Below are the code and all the weights of a small trained network. Each question names an input and a class and asks about switching units off, where a switched-off unit gives its printed mean instead of its output.

import numpy as np


def w(rows, s, z=0):
    codes = np.array(rows[::2]) - 128.0
    scale = np.full(codes.shape[1], s)
    scale[-1] = z or s
    return codes * scale


def norm(h):
    return h / np.sqrt((h * h).mean(-1, keepdims=True) + 1e-5)


def f(y):
    return y / 2 * (1 + np.tanh(0.7978845608 * (y + 0.044715 * y**3)))


def log_softmax(a):
    a = a - a.max(-1, keepdims=True)
    return a - np.log(np.exp(a).sum(-1, keepdims=True))


def net(x, mask):
    res = np.array(x, float).reshape(1, 4) / 4 @ E
    u = 0
    for l in range(3):
        y = f(norm(res) @ A[l][:, :-1].T + A[l][:, -1])
        res = res + np.where(mask[u : u + 4], y, B[l][:, -1]) @ B[l][:, :-1]
        u += 4
    return log_softmax(norm(res)[-1] @ U[:, :-1].T + U[:, -1])


A, B = {}, {}
E = w([
[185,171,240,163,136],'x0',
[144,43,149,128,162],'x1',
[37,172,176,196,150],'x2',
[167,120,97,253,138],'x3',
],0.0029)
A[0] = w([
[159,169,182,70,57,113],'0.n0',
[42,135,207,122,109,2],'0.n1',
[218,101,254,141,98,44],'0.n2',
[75,158,174,129,99,66],'0.n3',
],0.0063,0.0032)
B[0] = w([
[132,182,58,132,155,216],'0.n0',
[55,115,171,77,169,137],'0.n1',
[176,134,81,117,254,250],'0.n2',
[81,116,106,130,150,133],'0.n3',
],0.0073,0.0017)
A[1] = w([
[168,18,140,172,128,85],'1.n0',
[236,203,254,121,195,18],'1.n1',
[135,93,44,27,98,123],'1.n2',
[52,167,239,99,163,4],'1.n3',
],0.0067,0.0029)
B[1] = w([
[93,137,78,71,120,174],'1.n0',
[179,84,86,127,182,197],'1.n1',
[139,87,254,119,116,251],'1.n2',
[11,136,113,107,178,159],'1.n3',
],0.008,0.0033)
A[2] = w([
[155,113,180,98,150,214],'2.n0',
[144,95,70,10,159,73],'2.n1',
[107,144,108,254,75,2],'2.n2',
[119,206,117,158,130,209],'2.n3',
],0.0062,0.0022)
B[2] = w([
[133,105,131,110,87,254],'2.n0',
[87,167,113,254,87,208],'2.n1',
[118,182,194,238,72,165],'2.n2',
[170,207,161,26,128,190],'2.n3',
],0.0054,0.002)
U = w([
[166,239,140,54,118,84],'0',
[216,136,72,143,247,181],'1',
[138,133,136,141,123,2],'2',
[106,63,34,186,65,108],'3',
[193,169,97,141,74,54],'4',
[124,219,167,239,63,142],'5',
[151,66,235,70,46,179],'6',
[33,162,146,89,203,191],'7',
],0.014,0.0077)

Each question gives the input, the list of numbers given to net, and the class t.
The units are the neurons (one row each of A and B). Each row of codes is followed by its name. A weight is (code - 128) times the scale printed after its matrix; where a second scale follows, it is the last column's (A, B and U).
mask holds one flag per neuron, layer by layer. A switched-off neuron (its flag False) gives its mean, the last column of its row in B, instead of its output. The means were averaged over made-up inputs and are rounded, as every weight is.
A unit's drop is (log p(t) with every unit on - log p(t) with that unit switched off) / (log p(t) with every unit on - log p(t) with every unit switched off).
The circuit of an input: a set's keep is (log p(t) with only the set's units on - log p(t) with every unit switched off) / (log p(t) with every unit on - log p(t) with every unit switched off). Starting from all 12 units, units are removed one at a time, each time the one whose removal leaves the highest keep (on an exact tie, the one counted first), for as long as the keep stays at least 0.8.
units of the circuit, in order: the units of the circuit, biggest drop first
k most important neurons: the k neurons with the biggest drops, biggest first
top k neurons in layer l: the k neurons of layer l with the biggest drops, biggest first
drop of u: that unit's drop, to one decimal
input [-5,-7,-4,-3], class 6: units of the circuit, in order -> [1.n2]
input [-2,6,-2,4], class 3: units of the circuit, in order -> [1.n0; 2.n1]
input [-1,5,1,5], class 3: units of the circuit, in order -> [1.n0; 0.n2]
input [-5,-6,-7,8], class 6: units of the circuit, in order -> [1.n2; 0.n2; 0.n0]
input [-1,3,3,5], class 5: top 2 neurons in layer 1 -> [1.n1; 1.n2]
input [-2,7,4,4], class 3: units of the circuit, in order -> [1.n2; 0.n2]
input [4,3,-5,-7], class 1: units of the circuit, in order -> [0.n2; 1.n1]
input [-1,-1,0,8], class 5: 3 most important neurons -> [2.n2; 0.n2; 1.n1]
input [5,-3,-1,-5], class 1: 2 most important neurons -> [0.n2; 1.n1]
input [7,-7,2,-7], class 7: top 2 neurons in layer 0 -> [0.n1; 0.n3]
input [-5,-2,-2,8], class 5: 3 most important neurons -> [2.n2; 1.n1; 0.n2]
input [-1,-4,0,1], class 5: top 2 neurons in layer 1 -> [1.n0; 1.n2]
input [-5,5,3,1], class 3: top 2 neurons in layer 1 -> [1.n0; 1.n3]
input [-8,-6,-3,0], class 6: drop of 1.n2 -> 1.0
input [8,3,2,-7], class 1: drop of 1.n1 -> 0.2
input [1,2,-2,-1], class 1: drop of 0.n2 -> 0.4
input [8,6,8,3], class 1: units of the circuit, in order -> [1.n1]
input [-7,2,5,3], class 5: top 2 neurons in layer 1 -> [1.n1; 1.n3]
input [-5,4,3,1], class 3: top 3 neurons in layer 1 -> [1.n0; 1.n3; 1.n2]
input [-4,-4,1,-6], class 6: top neuron in layer 1 -> [1.n2]
